Below are the code and all the weights of a small trained network. Each question names an input and a target symbol and asks about switching units off, where a switched-off unit gives its printed mean instead of its output.

import numpy as np


def w(rows, s, z=0):
    codes = np.array(rows[::2]) - 128.0
    scale = np.full(codes.shape[1], s)
    scale[-1] = z or s
    return codes * scale


def f(y):
    return np.maximum(y, 0)


def softmax(a):
    e = np.exp(a - a.max(-1, keepdims=True))
    return e / e.sum(-1, keepdims=True)


def log_softmax(a):
    a = a - a.max(-1, keepdims=True)
    return a - np.log(np.exp(a).sum(-1, keepdims=True))


def net(x, mask):
    ids = ['βγεζηθλμσω'.index(c) for c in x.split()]
    T = len(ids)
    res = E[ids] + P[:T]
    u = 0
    for l in range(3):
        q, k, v = (res @ M[l].T for M in (Q, K, V))
        z = softmax(np.where(np.tri(T) > 0, q @ k.T / 3**0.5, -1e9)) @ v
        res = res + np.where(mask[u], z, O[l][:, -1]) @ O[l][:, :-1]
        u += 1
        y = f(res @ A[l][:, :-1].T + A[l][:, -1])
        res = res + np.where(mask[u : u + 12], y, B[l][:, -1]) @ B[l][:, :-1]
        u += 12
    return log_softmax(res[-1] @ U[:, :-1].T + U[:, -1])


Q, K, V, O, A, B = {}, {}, {}, {}, {}, {}
E = w([
[131,118,240,71,189,167,163,86],'β',
[116,90,190,203,126,113,191,55],'γ',
[147,206,167,211,8,60,88,166],'ε',
[222,80,173,177,224,63,137,123],'ζ',
[94,170,139,63,132,16,98,97],'η',
[123,115,138,94,119,65,31,49],'θ',
[158,187,121,104,119,78,81,92],'λ',
[153,102,194,134,143,226,126,58],'μ',
[61,92,127,212,174,98,21,148],'σ',
[23,139,177,117,60,118,77,125],'ω',
],0.016)
P = w([
[153,48,2,53,93,132,173,209],'0',
[198,196,117,92,140,144,171,165],'1',
[189,185,121,99,133,140,155,145],'2',
[172,178,130,106,126,147,142,135],'3',
[161,166,134,112,120,146,129,124],'4',
[154,161,142,116,116,144,122,113],'5',
[153,139,146,117,111,136,113,104],'6',
[137,132,150,126,107,131,106,100],'7',
[124,125,153,136,102,124,104,90],'8',
[114,111,162,133,93,120,95,88],'9',
[107,105,169,143,87,117,93,85],'10',
[89,100,174,149,77,119,91,79],'11',
[113,114,159,124,108,115,110,82],'12',
],0.009)
Q[0] = w([
[153,149,137,102,108,140,113,134],'0.h0',
[117,169,156,129,103,114,93,101],'0.h0',
[140,102,250,106,214,210,145,91],'0.h0',
],0.02)
K[0] = w([
[146,125,107,86,19,126,138,106],'0.h0',
[101,61,35,136,81,119,142,159],'0.h0',
[68,99,254,182,37,87,135,84],'0.h0',
],0.0097)
V[0] = w([
[24,123,155,3,197,150,74,107],'0.h0',
[126,103,195,15,190,28,208,130],'0.h0',
[126,130,172,102,139,35,91,149],'0.h0',
],0.006)
O[0] = w([
[166,135,198,59,150,228,66,155,4],'0.h0',
[147,15,254,216,43,108,163,234,202],'0.h0',
[79,125,178,134,143,82,74,122,134],'0.h0',
],0.0073,0.0032)
A[0] = w([
[128,92,127,1,159,248,144,152,19],'0.n0',
[131,122,146,144,141,156,146,98,250],'0.n1',
[170,89,95,173,198,89,119,148,110],'0.n2',
[100,81,33,89,180,111,180,154,134],'0.n3',
[186,189,119,185,20,165,138,158,197],'0.n4',
[133,198,54,110,172,140,158,37,163],'0.n5',
[166,105,96,128,178,142,132,135,5],'0.n6',
[131,185,117,59,99,126,44,29,164],'0.n7',
[98,138,85,107,55,134,96,175,136],'0.n8',
[197,112,120,134,175,89,112,141,31],'0.n9',
[154,118,91,58,99,175,160,94,210],'0.n10',
[122,125,114,187,147,111,150,143,62],'0.n11',
],0.0082,0.0016)
B[0] = w([
[62,108,175,129,141,232,115,182,161],'0.n0',
[143,145,119,122,92,140,187,49,238],'0.n1',
[99,150,157,185,128,166,85,191,176],'0.n2',
[237,106,117,181,131,141,171,143,143],'0.n3',
[70,117,106,33,199,101,135,92,222],'0.n4',
[86,99,123,128,91,23,144,126,168],'0.n5',
[101,111,83,162,105,89,91,129,133],'0.n6',
[136,109,125,46,194,95,108,148,254],'0.n7',
[87,140,69,33,146,96,174,156,165],'0.n8',
[107,149,82,202,144,76,43,119,149],'0.n9',
[104,124,144,124,255,155,142,112,151],'0.n10',
[114,183,143,154,134,200,122,128,213],'0.n11',
],0.0073,0.0044)
Q[1] = w([
[90,164,120,181,130,199,254,38],'1.h0',
[88,101,91,166,199,173,125,144],'1.h0',
[101,201,130,88,152,148,84,164],'1.h0',
],0.0087)
K[1] = w([
[111,169,136,152,102,145,183,33],'1.h0',
[101,254,165,131,123,151,74,96],'1.h0',
[109,125,150,21,151,95,120,185],'1.h0',
],0.0079)
V[1] = w([
[144,3,166,175,158,12,64,54],'1.h0',
[123,119,33,55,213,151,123,57],'1.h0',
[190,150,107,106,99,168,244,39],'1.h0',
],0.0036)
O[1] = w([
[185,157,123,35,164,159,173,135,252],'1.h0',
[119,170,1,158,97,149,135,139,70],'1.h0',
[98,118,96,111,174,19,170,114,209],'1.h0',
],0.008,0.003)
A[1] = w([
[12,161,55,83,23,181,161,132,109],'1.n0',
[119,28,145,62,183,204,180,150,111],'1.n1',
[28,158,144,134,127,107,127,170,111],'1.n2',
[175,108,179,25,47,97,125,54,237],'1.n3',
[112,3,172,188,89,195,109,47,119],'1.n4',
[157,104,129,54,60,218,117,139,109],'1.n5',
[41,136,137,85,96,119,52,74,23],'1.n6',
[98,147,68,215,98,116,52,223,3],'1.n7',
[240,164,140,79,86,119,69,49,91],'1.n8',
[113,96,113,183,54,206,139,255,159],'1.n9',
[211,153,33,106,66,191,158,174,116],'1.n10',
[211,158,98,120,183,44,106,155,139],'1.n11',
],0.0062,0.0027)
B[1] = w([
[108,206,44,148,74,41,80,112,150],'1.n0',
[85,158,141,193,49,162,156,52,166],'1.n1',
[176,197,98,168,99,156,76,97,154],'1.n2',
[92,186,147,144,125,51,186,189,254],'1.n3',
[142,177,87,92,155,166,154,159,211],'1.n4',
[80,207,134,79,77,149,165,227,146],'1.n5',
[127,136,73,172,218,117,118,149,173],'1.n6',
[206,141,171,194,71,174,205,160,148],'1.n7',
[3,208,118,149,31,74,197,177,163],'1.n8',
[165,83,103,170,61,108,176,153,148],'1.n9',
[142,123,115,119,173,89,36,241,132],'1.n10',
[86,186,62,117,121,156,32,178,172],'1.n11',
],0.006,0.0087)
Q[2] = w([
[107,226,146,99,1,61,79,208],'2.h0',
[120,187,147,171,192,147,177,80],'2.h0',
[127,81,144,129,177,122,53,124],'2.h0',
],0.0071)
K[2] = w([
[207,10,14,84,50,155,191,192],'2.h0',
[228,169,194,205,182,114,254,28],'2.h0',
[221,153,106,211,139,159,63,223],'2.h0',
],0.0052)
V[2] = w([
[166,50,175,114,255,134,188,101],'2.h0',
[186,127,84,57,196,67,107,154],'2.h0',
[50,93,124,36,48,84,207,137],'2.h0',
],0.006)
O[2] = w([
[99,145,187,69,67,84,88,93,163],'2.h0',
[250,155,147,115,135,70,110,120,15],'2.h0',
[131,43,117,130,61,155,149,220,254],'2.h0',
],0.012,0.0072)
A[2] = w([
[135,162,122,187,198,197,193,106,145],'2.n0',
[145,182,107,74,131,126,44,88,83],'2.n1',
[139,175,146,109,190,136,76,1,8],'2.n2',
[81,111,157,136,90,176,117,137,156],'2.n3',
[86,167,60,108,180,97,93,74,76],'2.n4',
[97,181,100,140,210,131,68,188,253],'2.n5',
[124,62,134,227,104,182,79,155,141],'2.n6',
[127,144,188,144,98,186,41,155,172],'2.n7',
[83,177,180,35,158,161,163,33,96],'2.n8',
[78,168,129,54,94,139,62,127,105],'2.n9',
[115,150,88,199,153,119,105,117,112],'2.n10',
[123,158,139,100,122,68,90,154,212],'2.n11',
],0.009,0.0042)
B[2] = w([
[148,27,93,54,104,82,107,182,186],'2.n0',
[100,1,177,159,147,90,152,135,162],'2.n1',
[93,68,131,95,124,158,179,160,152],'2.n2',
[196,155,116,156,195,96,116,118,250],'2.n3',
[122,140,188,80,128,146,125,177,178],'2.n4',
[121,162,173,175,122,183,140,62,243],'2.n5',
[145,145,196,129,115,74,97,91,217],'2.n6',
[200,149,75,65,161,119,142,151,170],'2.n7',
[171,101,64,188,98,122,144,145,219],'2.n8',
[140,128,86,118,165,77,171,114,193],'2.n9',
[126,110,141,72,142,135,143,78,180],'2.n10',
[161,101,117,128,83,167,52,97,195],'2.n11',
],0.0094,0.013)
U = w([
[47,143,139,173,244,46,70,153,3],'β',
[61,121,90,5,134,28,16,127,180],'γ',
[121,145,74,72,206,92,133,121,14],'ε',
[108,118,172,165,62,105,225,54,172],'ζ',
[111,137,182,75,127,113,91,216,43],'η',
[77,171,136,124,77,217,66,166,213],'θ',
[175,148,169,165,154,120,2,36,207],'λ',
[44,195,122,84,141,181,98,130,191],'μ',
[85,129,184,28,167,153,112,89,106],'σ',
[53,19,85,138,132,176,30,140,119],'ω',
],0.0039,0.0027)

Each question gives the input, a string of symbols that net reads in full, and the target symbol t.
The units are the heads (3 rows each of Q, K, V and O) and the neurons (one row each of A and B). Each row of codes is followed by its name. A weight is (code - 128) times the scale printed after its matrix; where a second scale follows, it is the last column's (O, A, B and U).
mask holds one flag per unit, layer by layer, with each layer's heads first. A switched-off unit (its flag False) gives its mean, the last column of its rows in O or B, instead of its output. The means were averaged over made-up inputs and are rounded, as every weight is.
A unit's drop is (log p(t) with every unit on - log p(t) with that unit switched off) / (log p(t) with every unit on - log p(t) with every unit switched off).
unit that matters most: the unit with the biggest drop
k most important neurons: the k neurons with the biggest drops, biggest first
top k neurons in layer l: the k neurons of layer l with the biggest drops, biggest first
input ω σ λ β λ ζ, target λ: unit that matters most : 2.n6
input γ σ ζ η μ γ γ η γ σ, target σ: top 2 neurons in layer 0 : [0.n9; 0.n2]
input θ β γ ε γ η β λ γ σ σ ω β, target ε: top 4 neurons in layer 2 : [2.n7; 2.n9; 2.n3; 2.n8]
input σ γ ε ζ λ γ γ γ γ γ ω γ η, target σ: top 3 neurons in layer 2 : [2.n4; 2.n5; 2.n2]
input λ γ γ λ γ ω ζ σ, target λ: 2 most important neurons : [1.n7; 0.n4]
input θ γ ε, target θ: top 2 neurons in layer 2 : [2.n5; 2.n3]
input β ω γ λ γ β ω ω, target β: 4 most important neurons : [2.n3; 0.n0; 1.n1; 1.n9]
input ω β η β γ γ γ γ γ γ ω μ, target ε: 2 most important neurons : [0.n0; 2.n7]
input ω β γ σ γ γ λ ω λ γ γ λ ε, target ω: top 4 neurons in layer 1 : [1.n9; 1.n0; 1.n5; 1.n1]
input γ σ σ ω γ θ γ γ γ ε β, target γ: top 2 neurons in layer 0 : [0.n5; 0.n7]
input β λ γ η λ λ λ η ω, target β: top 2 neurons in layer 1 : [1.n1; 1.n9]
input σ β γ μ λ σ σ σ μ γ γ β λ, target σ: 2 most important neurons : [2.n4; 2.n5]
input μ ω λ γ λ, target μ: top 2 neurons in layer 1 : [1.n1; 1.n11]
input μ λ θ ε γ λ γ λ λ, target μ: top 2 neurons in layer 1 : [1.n1; 1.n8]
input λ γ γ ζ γ γ ζ, target σ: top 3 neurons in layer 1 : [1.n3; 1.n8; 1.n11]
input β λ γ η ζ γ γ γ β γ β γ σ, target λ: unit that matters most : 1.n7
input ζ ω ω, target ζ: 4 most important neurons : [2.n8; 1.n9; 0.n9; 0.n4]
input β σ γ ε η γ λ, target β: 4 most important neurons : [0.n0; 1.n1; 2.n3; 1.n9]
input λ λ β γ η θ λ λ β λ, target λ: top 3 neurons in layer 1 : [1.n1; 1.n10; 1.n11]
input μ β λ γ ω, target μ: unit that matters most : 0.n0
input ω γ γ γ γ λ ω ω γ λ, target ω: 2 most important neurons : [2.n0; 1.n0]
input β σ β γ γ γ η, target β: 3 most important neurons : [0.n0; 1.n1; 2.n3]
input ω σ η, target ω: 4 most important neurons : [2.n0; 1.n0; 0.n0; 0.n8]
input β λ λ β, target η: top 2 neurons in layer 2 : [2.n0; 2.n6]
input μ η μ γ σ ε σ β γ γ ω, target μ: 4 most important neurons : [0.n0; 1.n1; 0.n10; 2.n5]
input λ γ μ ε λ γ γ γ ζ ε, target λ: 3 most important neurons : [2.n11; 2.n5; 1.n10]
input γ ω ω λ λ μ, target ε: top 3 neurons in layer 2 : [2.n7; 2.n3; 2.n9]
input γ λ η β γ ε λ λ ω, target γ: top 2 neurons in layer 0 : [0.n3; 0.n8]
input ζ λ ε γ γ λ γ ω γ μ γ γ ζ, target σ: top neuron in layer 1 : [1.n11]
